Below is a small trained network, with its code and all its weights. Each question gives an input and a class and asks what happens when units are switched off, that is, made to give their printed mean instead of their output.

import numpy as np


def w(rows, s, z=0):
    codes = np.array(rows[::2]) - 128.0
    scale = np.full(codes.shape[1], s)
    scale[-1] = z or s
    return codes * scale


def f(y):
    return np.maximum(y, 0)


def log_softmax(a):
    a = a - a.max(-1, keepdims=True)
    return a - np.log(np.exp(a).sum(-1, keepdims=True))


def net(x, mask):
    res = np.array(x, float).reshape(1, 4) / 4 @ E
    y = f(res @ A[0][:, :-1].T + A[0][:, -1])
    res = res + np.where(mask, y, B[0][:, -1]) @ B[0][:, :-1]
    return log_softmax(res[-1] @ U[:, :-1].T + U[:, -1])


A, B = {}, {}
E = w([
[83,100,237,228],'x0',
[172,207,95,244],'x1',
[254,31,164,156],'x2',
[90,46,48,186],'x3',
],0.0078)
A[0] = w([
[108,129,179,140,69],'N1',
[122,157,213,143,101],'N2',
[95,135,178,166,28],'N3',
[156,135,44,100,118],'N4',
[79,109,127,188,84],'N5',
[175,221,230,78,3],'N6',
[60,100,127,79,118],'N7',
[179,182,101,86,82],'N8',
[83,178,93,85,132],'N9',
[112,73,88,155,160],'N10',
[149,173,81,177,149],'N11',
[130,183,129,169,149],'N12',
[65,175,125,127,22],'N13',
[93,194,157,109,109],'N14',
[120,131,175,152,52],'N15',
[249,101,186,118,101],'N16',
[81,96,158,73,153],'N17',
[69,159,113,134,108],'N18',
],0.017,0.0045)
B[0] = w([
[98,43,72,141,160],'N1',
[54,67,114,87,190],'N2',
[122,13,66,72,170],'N3',
[68,86,144,110,204],'N4',
[37,106,137,116,181],'N5',
[63,189,197,208,225],'N6',
[150,97,173,131,184],'N7',
[10,37,52,65,198],'N8',
[122,75,126,200,205],'N9',
[83,241,139,202,188],'N10',
[147,19,255,94,200],'N11',
[166,59,232,60,190],'N12',
[209,116,64,197,176],'N13',
[178,139,71,203,190],'N14',
[58,57,11,81,160],'N15',
[158,99,73,248,246],'N16',
[171,71,217,119,189],'N17',
[219,135,82,230,179],'N18',
],0.0082,0.013)
U = w([
[224,121,6,249,95],'0',
[2,82,16,103,71],'1',
[81,144,139,193,255],'2',
[189,76,229,136,77],'3',
[145,161,134,152,197],'4',
[143,225,116,61,83],'5',
],0.0099,0.0096)

Each question gives the input, the list of numbers given to net, and the class t.
The units are the neurons (one row each of A and B). Each row of codes is followed by its name. A weight is (code - 128) times the scale printed after its matrix; where a second scale follows, it is the last column's (A, B and U).
mask holds one flag per neuron, in row order. A switched-off neuron (its flag False) gives its mean, the last column of its row in B, instead of its output. The means were averaged over made-up inputs and are rounded, as every weight is.
A unit's drop is (log p(t) with every unit on - log p(t) with that unit switched off) / (log p(t) with every unit on - log p(t) with every unit switched off).
The circuit of an input: a set's keep is (log p(t) with only the set's units on - log p(t) with every unit switched off) / (log p(t) with every unit on - log p(t) with every unit switched off). Starting from the 12 units with the biggest drops (on a tie, the unit counted first), units are removed one at a time, each time the one whose removal leaves the highest keep (on an exact tie, the one counted first), for as long as the keep stays at least 0.8.
units of the circuit, in order: the units of the circuit, biggest drop first
top k neurons: the k neurons with the biggest drops, biggest first
drop of u: that unit's drop, to one decimal
input [3,7,4,1], class 3: units of the circuit, in order	N11
input [-4,3,-6,7], class 2: top 3 neurons	N16, N11, N4
input [-4,-6,-5,2], class 3: units of the circuit, in order	N17, N7
input [6,-1,-1,-5], class 1: units of the circuit, in order	N2, N15
input [-6,-7,-6,6], class 3: units of the circuit, in order	N17, N7
input [2,-7,7,-6], class 0: top 2 neurons	N16, N11
input [3,-5,-7,-5], class 0: top 3 neurons	N14, N13, N18
input [7,6,-6,0], class 1: top 2 neurons	N5, N2
input [0,-7,-1,5], class 3: top 2 neurons	N17, N7
input [-7,8,-7,6], class 3: top 3 neurons	N11, N12, N16
input [2,5,-1,8], class 2: units of the circuit, in order	N10, N5
input [5,6,1,-5], class 3: top 4 neurons	N12, N8, N11, N10
input [-4,2,-2,5], class 2: units of the circuit, in order	N8, N3, N16
input [8,8,-1,-1], class 1: top neuron	N15
input [-2,-2,0,-1], class 4: top 2 neurons	N11, N2
input [6,3,6,-2], class 0: top 4 neurons	N16, N8, N4, N11
input [-4,-5,-1,-2], class 3: top 3 neurons	N17, N7, N15
input [-1,2,-4,2], class 0: top 3 neurons	N18, N6, N13
input [-8,4,6,-7], class 1: drop of N18	0.1
input [-8,-3,5,-8], class 1: units of the circuit, in order	N8
input [-3,-7,7,-3], class 0: drop of N16	1.6
input [0,-7,-4,1], class 3: drop of N8	0.0
